Below is a small trained network, with its code and all its weights. Each question gives an input and a class and asks what happens when units are switched off, that is, made to give their printed mean instead of their output.

import numpy as np


def w(rows, s, z=0):
    codes = np.array(rows[::2]) - 128.0
    scale = np.full(codes.shape[1], s)
    scale[-1] = z or s
    return codes * scale


def norm(h):
    return h / np.sqrt((h * h).mean(-1, keepdims=True) + 1e-5)


def f(y):
    return np.maximum(y, 0)


def log_softmax(a):
    a = a - a.max(-1, keepdims=True)
    return a - np.log(np.exp(a).sum(-1, keepdims=True))


def net(x, mask):
    res = np.array(x, float).reshape(1, 8) / 4 @ E
    u = 0
    for l in range(4):
        y = f(norm(res) @ A[l][:, :-1].T + A[l][:, -1])
        res = res + np.where(mask[u : u + 8], y, B[l][:, -1]) @ B[l][:, :-1]
        u += 8
    return log_softmax(norm(res)[-1] @ U[:, :-1].T + U[:, -1])


A, B = {}, {}
E = w([
[104,233,192,95,87,160,51,87],'x0',
[2,144,165,99,177,151,204,89],'x1',
[128,127,127,129,127,129,129,129],'x2',
[130,130,127,126,130,126,129,126],'x3',
[126,128,126,130,129,129,128,128],'x4',
[124,109,87,32,112,170,131,156],'x5',
[132,129,128,128,129,128,129,124],'x6',
[126,126,127,129,125,126,128,125],'x7',
],0.0047)
A[0] = w([
[31,84,94,139,198,137,210,83,102],'0.n0',
[134,122,95,76,87,153,96,105,2],'0.n1',
[120,230,210,83,105,178,101,133,88],'0.n2',
[158,155,127,107,85,141,50,79,93],'0.n3',
[252,64,58,170,113,90,143,235,141],'0.n4',
[149,173,130,116,66,152,7,76,116],'0.n5',
[157,140,139,152,121,139,75,89,62],'0.n6',
[127,112,78,16,109,149,125,136,144],'0.n7',
],0.0037,0.0026)
B[0] = w([
[225,120,164,151,82,125,158,182,234],'0.n0',
[124,142,114,155,163,170,87,168,138],'0.n1',
[95,95,56,161,119,116,81,102,200],'0.n2',
[148,135,141,143,149,135,130,198,178],'0.n3',
[2,139,109,124,151,163,81,33,254],'0.n4',
[166,123,149,142,129,110,172,217,210],'0.n5',
[147,133,119,138,117,89,112,148,148],'0.n6',
[162,110,107,74,115,225,112,169,197],'0.n7',
],0.0046,0.0044)
A[1] = w([
[113,153,113,118,92,126,83,89,119],'1.n0',
[76,87,95,134,196,123,191,121,124],'1.n1',
[2,207,211,63,128,154,124,95,59],'1.n2',
[128,125,129,124,128,127,127,125,100],'1.n3',
[145,101,83,124,132,93,112,122,29],'1.n4',
[101,138,139,205,106,110,138,132,180],'1.n5',
[237,100,102,122,91,134,154,144,182],'1.n6',
[158,108,109,105,144,124,150,131,5],'1.n7',
],0.0044,0.0014)
B[1] = w([
[141,118,130,123,153,130,168,143,185],'1.n0',
[173,219,168,106,83,130,86,161,249],'1.n1',
[170,4,14,170,148,123,72,89,254],'1.n2',
[124,131,125,131,130,129,129,129,128],'1.n3',
[60,159,136,114,138,174,119,103,152],'1.n4',
[146,158,162,174,160,113,93,130,217],'1.n5',
[36,140,168,125,151,174,124,111,222],'1.n6',
[85,128,151,111,77,143,131,107,142],'1.n7',
],0.0043,0.0028)
A[2] = w([
[210,125,125,35,107,135,222,191,39],'2.n0',
[131,129,130,127,124,126,130,124,110],'2.n1',
[109,127,98,187,166,72,103,3,4],'2.n2',
[116,145,215,165,152,22,235,153,49],'2.n3',
[134,132,162,128,137,129,237,170,162],'2.n4',
[164,147,114,223,110,85,75,54,113],'2.n5',
[88,93,96,61,121,170,144,131,115],'2.n6',
[223,188,152,89,115,112,108,156,118],'2.n7',
],0.0046,0.0027)
B[2] = w([
[2,116,183,148,102,79,144,111,194],'2.n0',
[131,132,131,125,131,129,126,125,128],'2.n1',
[57,67,122,139,174,157,138,188,204],'2.n2',
[222,167,73,117,125,182,58,107,226],'2.n3',
[166,128,184,116,112,161,134,104,228],'2.n4',
[55,105,154,132,174,91,194,133,253],'2.n5',
[152,170,143,133,82,50,140,97,240],'2.n6',
[98,161,156,118,133,132,149,186,183],'2.n7',
],0.0057,0.0033)
A[3] = w([
[125,94,135,196,150,156,139,61,96],'3.n0',
[112,150,61,91,103,155,73,126,96],'3.n1',
[199,154,153,226,124,36,89,178,137],'3.n2',
[133,102,4,65,97,155,96,14,4],'3.n3',
[86,157,143,117,150,154,111,63,124],'3.n4',
[152,198,177,99,92,200,107,111,164],'3.n5',
[128,149,196,204,175,76,167,82,91],'3.n6',
[127,55,22,97,109,158,102,75,67],'3.n7',
],0.0044,0.0031)
B[3] = w([
[139,84,100,128,172,173,84,168,192],'3.n0',
[191,144,55,126,110,108,139,131,220],'3.n1',
[111,153,178,93,119,116,198,58,242],'3.n2',
[222,217,98,114,98,2,167,15,233],'3.n3',
[148,79,75,137,127,78,143,135,167],'3.n4',
[116,42,68,170,179,126,142,134,252],'3.n5',
[177,125,60,36,59,161,70,157,217],'3.n6',
[144,231,142,116,119,52,141,43,234],'3.n7',
],0.0048,0.003)
U = w([
[52,65,113,181,198,119,104,115,253],'0',
[160,156,60,90,92,68,126,54,231],'1',
[119,204,234,159,117,81,114,160,65],'2',
[158,152,98,89,79,189,75,231,6],'3',
[247,102,156,162,165,206,152,123,77],'4',
[86,76,188,80,62,156,210,128,80],'5',
],0.014,0.0013)

Each question gives the input, the list of numbers given to net, and the class t.
The units are the neurons (one row each of A and B). Each row of codes is followed by its name. A weight is (code - 128) times the scale printed after its matrix; where a second scale follows, it is the last column's (A, B and U).
mask holds one flag per neuron, layer by layer. A switched-off neuron (its flag False) gives its mean, the last column of its row in B, instead of its output. The means were averaged over made-up inputs and are rounded, as every weight is.
A unit's drop is (log p(t) with every unit on - log p(t) with that unit switched off) / (log p(t) with every unit on - log p(t) with every unit switched off).
most important unit: the unit with the biggest drop
k most important neurons: the k neurons with the biggest drops, biggest first
k most important neurons of layer l: the k neurons of layer l with the biggest drops, biggest first
drop when u is switched off: that unit's drop, to one decimal
input [-7,6,3,-5,7,1,-1,2], class 5: most important unit	2.n0
input [-8,0,-5,-4,-8,5,5,1], class 1: 3 most important neurons	(0.n4; 0.n5; 2.n5)
input [-2,-3,8,-1,1,0,-1,6], class 0: 2 most important neurons	(2.n2; 0.n7)
input [1,4,7,-6,-4,6,2,8], class 1: 3 most important neurons	(0.n5; 1.n2; 2.n5)
input [7,-4,1,-5,2,0,0,-5], class 2: 3 most important neurons	(0.n7; 3.n2; 2.n3)
input [1,-7,-5,-2,-2,-4,-2,8], class 2: 3 most important neurons	(1.n2; 0.n5; 0.n2)
input [-7,1,0,-3,1,7,6,-3], class 5: 2 most important neurons	(1.n2; 2.n0)
input [0,-2,5,-1,-2,-8,6,2], class 0: 2 most important neurons of layer 2	(2.n5; 2.n2)
input [0,2,-4,1,6,-3,0,8], class 4: 2 most important neurons	(0.n4; 0.n0)
input [2,-6,4,-1,-1,0,6,-6], class 2: 2 most important neurons	(0.n7; 3.n2)
input [5,8,-2,4,-5,0,8,8], class 0: 2 most important neurons	(2.n2; 0.n7)
input [1,5,0,1,5,-8,8,-3], class 0: 4 most important neurons	(0.n5; 1.n2; 2.n2; 2.n5)
input [-8,3,-8,-1,-8,0,-1,-7], class 4: 2 most important neurons	(2.n3; 0.n7)
input [3,-8,-7,0,-1,-1,-6,-2], class 2: most important neuron	(3.n2)
input [-1,7,-6,6,-5,-7,6,7], class 4: 2 most important neurons of layer 0	(0.n4; 0.n0)
input [-1,6,-3,3,-2,-1,1,-7], class 4: drop when 0.n0 is switched off	0.6
input [-6,3,3,4,1,2,4,8], class 5: drop when 2.n0 is switched off	0.2
input [2,8,3,-3,3,7,-8,0], class 1: drop when 1.n2 is switched off	1.5
